Below is a small trained network, with its code and all its weights. Each question gives an input and a target symbol and asks what happens when units are switched off, that is, made to give their printed mean instead of their output.

import numpy as np


def w(rows, s, z=0):
    codes = np.array(rows[::2]) - 128.0
    scale = np.full(codes.shape[1], s)
    scale[-1] = z or s
    return codes * scale


def softmax(a):
    e = np.exp(a - a.max(-1, keepdims=True))
    return e / e.sum(-1, keepdims=True)


def log_softmax(a):
    a = a - a.max(-1, keepdims=True)
    return a - np.log(np.exp(a).sum(-1, keepdims=True))


def net(x, mask):
    ids = ['βγδεζθλμπσφω'.index(c) for c in x.split()]
    T = len(ids)
    res = E[ids] + P[:T]
    u = 0
    for l in range(3):
        r = res
        for j in range(2):
            rows = slice(2 * j, 2 * j + 2)
            q, k, v = (r @ M[l][rows].T for M in (Q, K, V))
            z = softmax(np.where(np.tri(T) > 0, q @ k.T / 2**0.5, -1e9)) @ v
            o = O[l][rows]
            res = res + np.where(mask[u + j], z, o[:, -1]) @ o[:, :-1]
        u += 2
    return log_softmax(res[-1] @ U[:, :-1].T + U[:, -1])


Q, K, V, O = {}, {}, {}, {}
E = w([
[167,65,152,173,163,155,90,79,136,145],'β',
[167,155,134,63,149,144,19,142,156,174],'γ',
[158,147,146,193,148,119,139,40,168,139],'δ',
[96,115,135,190,89,178,61,123,126,76],'ε',
[79,74,136,78,107,75,135,143,111,125],'ζ',
[55,95,69,79,150,160,136,104,81,60],'θ',
[111,141,140,131,104,138,171,126,79,214],'λ',
[201,137,153,124,82,161,109,154,51,88],'μ',
[69,187,160,92,92,169,145,134,250,158],'π',
[130,101,110,98,121,98,142,187,128,70],'σ',
[68,62,210,62,175,193,181,129,187,67],'φ',
[97,178,57,198,174,140,133,132,115,74],'ω',
],0.024)
P = w([
[157,116,177,150,215,96,121,178,129,86],'0',
[172,135,50,168,102,143,160,158,127,69],'1',
[124,147,208,113,212,214,119,166,102,143],'2',
[169,171,55,139,75,163,172,159,130,101],'3',
[120,151,234,61,183,249,121,154,94,175],'4',
[172,153,48,145,96,146,164,158,139,106],'5',
],0.011)
Q[0] = w([
[157,119,197,133,163,188,131,123,2,103],'L0H1',
[110,201,170,78,174,121,51,155,150,190],'L0H1',
[148,117,96,158,35,93,182,86,194,103],'L0H2',
[181,117,132,178,170,120,69,96,84,197],'L0H2',
],0.0096)
K[0] = w([
[165,167,172,74,110,211,165,130,33,175],'L0H1',
[50,209,120,84,77,147,139,96,248,255],'L0H1',
[63,78,49,102,174,102,109,180,227,71],'L0H2',
[190,51,136,246,148,155,86,57,133,200],'L0H2',
],0.0083)
V[0] = w([
[153,169,166,96,130,228,91,156,201,92],'L0H1',
[151,230,153,64,57,85,164,26,120,172],'L0H1',
[2,174,173,101,145,53,94,150,120,37],'L0H2',
[67,110,130,87,110,83,98,45,124,129],'L0H2',
],0.0062)
O[0] = w([
[179,189,119,123,177,134,1,141,86,116,253],'L0H1',
[250,163,129,147,213,201,194,208,28,87,11],'L0H1',
[208,85,120,245,224,170,57,191,141,224,128],'L0H2',
[114,67,56,218,220,160,132,184,1,204,64],'L0H2',
],0.0065,0.006)
Q[1] = w([
[69,136,128,75,150,212,101,127,133,102],'L1H1',
[148,58,124,105,62,201,138,149,92,120],'L1H1',
[136,124,75,119,91,159,185,172,200,156],'L1H2',
[175,138,58,179,1,43,178,156,55,156],'L1H2',
],0.0074)
K[1] = w([
[172,180,73,78,116,163,91,167,93,156],'L1H1',
[132,31,157,43,87,225,136,92,64,152],'L1H1',
[109,133,156,216,154,77,160,119,194,163],'L1H2',
[62,12,128,190,186,3,110,44,151,27],'L1H2',
],0.007)
V[1] = w([
[49,117,219,173,163,125,88,152,116,60],'L1H1',
[40,116,2,21,131,250,156,117,204,158],'L1H1',
[83,52,142,133,40,84,74,83,20,123],'L1H2',
[120,98,91,157,248,98,79,50,35,35],'L1H2',
],0.0048)
O[1] = w([
[118,108,173,152,26,125,200,161,165,54,253],'L1H1',
[19,152,102,143,170,108,116,71,73,108,190],'L1H1',
[121,132,82,74,123,229,156,123,250,197,41],'L1H2',
[158,187,17,72,216,214,126,129,254,116,122],'L1H2',
],0.0074,0.0031)
Q[2] = w([
[93,101,215,93,193,181,145,149,137,61],'L2H1',
[149,133,33,175,73,58,106,121,133,127],'L2H1',
[62,111,255,115,144,162,117,212,142,60],'L2H2',
[211,167,89,189,46,22,119,21,141,137],'L2H2',
],0.0077)
K[2] = w([
[201,106,166,37,155,163,93,151,5,114],'L2H1',
[105,120,142,197,152,74,160,157,194,142],'L2H1',
[150,254,150,113,103,149,122,68,76,167],'L2H2',
[173,33,194,128,135,43,108,125,203,113],'L2H2',
],0.0086)
V[2] = w([
[221,125,110,87,130,168,107,254,87,105],'L2H1',
[116,97,107,219,142,232,199,159,84,65],'L2H1',
[80,183,64,166,130,171,139,123,90,76],'L2H2',
[86,217,145,110,104,164,144,140,83,195],'L2H2',
],0.0054)
O[2] = w([
[49,141,95,91,87,97,148,59,79,110,145],'L2H1',
[55,254,223,37,108,198,112,137,187,104,45],'L2H1',
[185,88,122,156,78,50,145,131,88,130,115],'L2H2',
[109,63,116,240,153,121,108,95,240,83,5],'L2H2',
],0.0092,0.0026)
U = w([
[145,145,132,65,58,95,130,45,126,112,135],'β',
[141,141,170,42,175,106,76,160,98,134,30],'γ',
[204,118,157,123,138,125,116,87,152,171,155],'δ',
[111,126,121,147,45,168,58,151,121,153,3],'ε',
[112,117,125,88,70,57,106,197,109,186,159],'ζ',
[131,115,65,112,135,117,97,100,60,124,158],'θ',
[106,136,152,93,103,130,159,166,63,237,202],'λ',
[213,159,139,104,161,140,206,141,83,77,145],'μ',
[121,158,170,147,123,89,108,148,62,127,126],'π',
[151,171,99,108,101,29,157,173,174,70,122],'σ',
[104,103,176,164,109,163,254,141,98,100,211],'φ',
[102,182,97,106,183,142,133,138,127,116,105],'ω',
],0.008,0.0057)

Each question gives the input, a string of symbols that net reads in full, and the target symbol t.
The units are the heads (2 rows each of Q, K, V and O). Each row of codes is followed by its name. A weight is (code - 128) times the scale printed after its matrix; where a second scale follows, it is the last column's (O and U).
mask holds one flag per head, layer by layer. A switched-off head (its flag False) gives its mean, the last column of its rows in O, instead of its output. The means were averaged over made-up inputs and are rounded, as every weight is.
A unit's drop is (log p(t) with every unit on - log p(t) with that unit switched off) / (log p(t) with every unit on - log p(t) with every unit switched off).
The circuit of an input: a set's keep is (log p(t) with only the set's units on - log p(t) with every unit switched off) / (log p(t) with every unit on - log p(t) with every unit switched off). Starting from all 6 units, units are removed one at a time, each time the one whose removal leaves the highest keep (on an exact tie, the one counted first), for as long as the keep stays at least 0.8.
circuit, biggest first: the units of the circuit, biggest drop first
most important unit: the unit with the biggest drop
heads that matter: for each layer, one digit per head in row order, 1 if its drop is at least 0.15 and else 0, layers parted by /
input β θ μ λ ε, target φ: heads that matter -> 10 / 00 / 01
input λ ζ δ δ ε, target φ: circuit, biggest first -> (L0H1; L1H1)
input γ ε γ ε σ, target θ: heads that matter -> 10 / 00 / 10
input μ γ β, target θ: heads that matter -> 10 / 10 / 10
input π β σ, target π: heads that matter -> 00 / 01 / 00
input β δ γ γ, target γ: heads that matter -> 10 / 10 / 01
input β δ β δ, target δ: heads that matter -> 10 / 01 / 10
input π β σ γ β, target θ: circuit, biggest first -> (L2H1; L0H1)
input φ β ω, target σ: most important unit -> L2H2
input λ σ ζ θ σ, target φ: circuit, biggest first -> (L0H1; L2H2)
input δ θ μ φ θ, target β: circuit, biggest first -> (L2H1; L0H2)
input ω θ λ σ δ, target φ: circuit, biggest first -> (L0H1; L1H2; L0H2)
input ε λ β, target φ: circuit, biggest first -> (L0H1; L1H2)
input μ ε β δ, target δ: circuit, biggest first -> (L2H1; L0H1)
input δ μ σ β, target β: circuit, biggest first -> (L0H2)
input σ μ ω, target β: circuit, biggest first -> (L2H1; L0H2)
input π ω ζ, target π: heads that matter -> 10 / 01 / 00
input μ ζ ε δ ζ, target β: circuit, biggest first -> (L2H1; L1H1)
input π ζ φ β ω, target π: circuit, biggest first -> (L1H2; L0H1)
input β μ ε, target β: heads that matter -> 01 / 00 / 10
input θ μ ε β θ, target β: heads that matter -> 01 / 00 / 00
